Below is a small trained network, with its code and all its weights. Each question gives an input and a class and asks what happens when units are switched off, that is, made to give their printed mean instead of their output.

import numpy as np


def w(rows, s, z=0):
    codes = np.array(rows[::2]) - 128.0
    scale = np.full(codes.shape[1], s)
    scale[-1] = z or s
    return codes * scale


def norm(h):
    return h / np.sqrt((h * h).mean(-1, keepdims=True) + 1e-5)


def f(y):
    return np.maximum(y, 0)


def log_softmax(a):
    a = a - a.max(-1, keepdims=True)
    return a - np.log(np.exp(a).sum(-1, keepdims=True))


def net(x, mask):
    res = np.array(x, float).reshape(1, 3) / 4 @ E
    u = 0
    for l in range(4):
        y = f(norm(res) @ A[l][:, :-1].T + A[l][:, -1])
        res = res + np.where(mask[u : u + 3], y, B[l][:, -1]) @ B[l][:, :-1]
        u += 3
    return log_softmax(norm(res)[-1] @ U[:, :-1].T + U[:, -1])


A, B = {}, {}
E = w([
[135,134,254,119],'x0',
[170,87,158,101],'x1',
[14,147,130,177],'x2',
],0.0083)
A[0] = w([
[216,96,95,3,44],'0.n0',
[181,113,140,42,191],'0.n1',
[171,182,188,195,254],'0.n2',
],0.007,0.0033)
B[0] = w([
[135,120,142,252,253],'0.n0',
[218,144,164,100,254],'0.n1',
[66,56,29,52,250],'0.n2',
],0.013,0.0038)
A[1] = w([
[87,254,139,179,183],'1.n0',
[90,164,142,159,29],'1.n1',
[212,138,148,183,3],'1.n2',
],0.0091,0.002)
B[1] = w([
[73,89,108,1,197],'1.n0',
[126,68,244,165,154],'1.n1',
[121,166,176,203,252],'1.n2',
],0.01,0.0037)
A[2] = w([
[79,122,90,119,250],'2.n0',
[241,155,85,177,236],'2.n1',
[2,200,141,147,105],'2.n2',
],0.0097,0.0015)
B[2] = w([
[145,167,120,190,224],'2.n0',
[155,194,251,184,254],'2.n1',
[98,54,44,215,223],'2.n2',
],0.015,0.0064)
A[3] = w([
[170,241,78,130,166],'3.n0',
[148,11,126,57,55],'3.n1',
[99,101,158,30,1],'3.n2',
],0.012,0.0035)
B[3] = w([
[170,187,216,52,254],'3.n0',
[161,166,109,60,210],'3.n1',
[30,9,167,57,174],'3.n2',
],0.011,0.0026)
U = w([
[93,30,137,3,74],'0',
[191,144,220,181,232],'1',
[123,171,62,97,2],'2',
[45,34,34,228,209],'3',
],0.015,0.0052)

Each question gives the input, the list of numbers given to net, and the class t.
The units are the neurons (one row each of A and B). Each row of codes is followed by its name. A weight is (code - 128) times the scale printed after its matrix; where a second scale follows, it is the last column's (A, B and U).
mask holds one flag per neuron, layer by layer. A switched-off neuron (its flag False) gives its mean, the last column of its row in B, instead of its output. The means were averaged over made-up inputs and are rounded, as every weight is.
A unit's drop is (log p(t) with every unit on - log p(t) with that unit switched off) / (log p(t) with every unit on - log p(t) with every unit switched off).
The circuit of an input: a set's keep is (log p(t) with only the set's units on - log p(t) with every unit switched off) / (log p(t) with every unit on - log p(t) with every unit switched off). Starting from all 12 units, units are removed one at a time, each time the one whose removal leaves the highest keep (on an exact tie, the one counted first), for as long as the keep stays at least 0.8.
circuit, biggest first: the units of the circuit, biggest drop first
k most important neurons: the k neurons with the biggest drops, biggest first
k most important neurons of layer l: the k neurons of layer l with the biggest drops, biggest first
drop when u is switched off: that unit's drop, to one decimal
input [0,-2,-1], class 2: circuit, biggest first : 2.n2; 2.n1; 0.n0
input [6,-8,-2], class 3: 2 most important neurons : 0.n1; 0.n2
input [3,3,2], class 0: 3 most important neurons : 2.n1; 2.n2; 0.n0
input [-2,-5,-2], class 2: 2 most important neurons : 0.n0; 0.n1
input [7,8,6], class 0: 4 most important neurons : 2.n1; 0.n0; 1.n2; 3.n1
input [-5,2,2], class 1: 2 most important neurons : 0.n2; 0.n0
input [-4,-6,-2], class 2: 2 most important neurons of layer 0 : 0.n1; 0.n0
input [-4,-4,-1], class 2: 2 most important neurons of layer 1 : 1.n2; 1.n0
input [5,0,-3], class 0: 3 most important neurons : 0.n2; 2.n0; 2.n1
input [8,-5,-4], class 0: most important neuron : 0.n2
input [6,-7,-6], class 0: 2 most important neurons : 0.n2; 2.n0
input [-7,5,3], class 1: 2 most important neurons : 0.n2; 2.n2
input [3,-7,1], class 3: drop when 2.n1 is switched off : 0.0
input [3,8,6], class 3: drop when 0.n1 is switched off : 1.5
input [-7,1,1], class 1: drop when 3.n0 is switched off : 0.1
input [3,8,4], class 0: drop when 2.n1 is switched off : 0.3
input [4,2,1], class 0: most important neuron : 2.n1
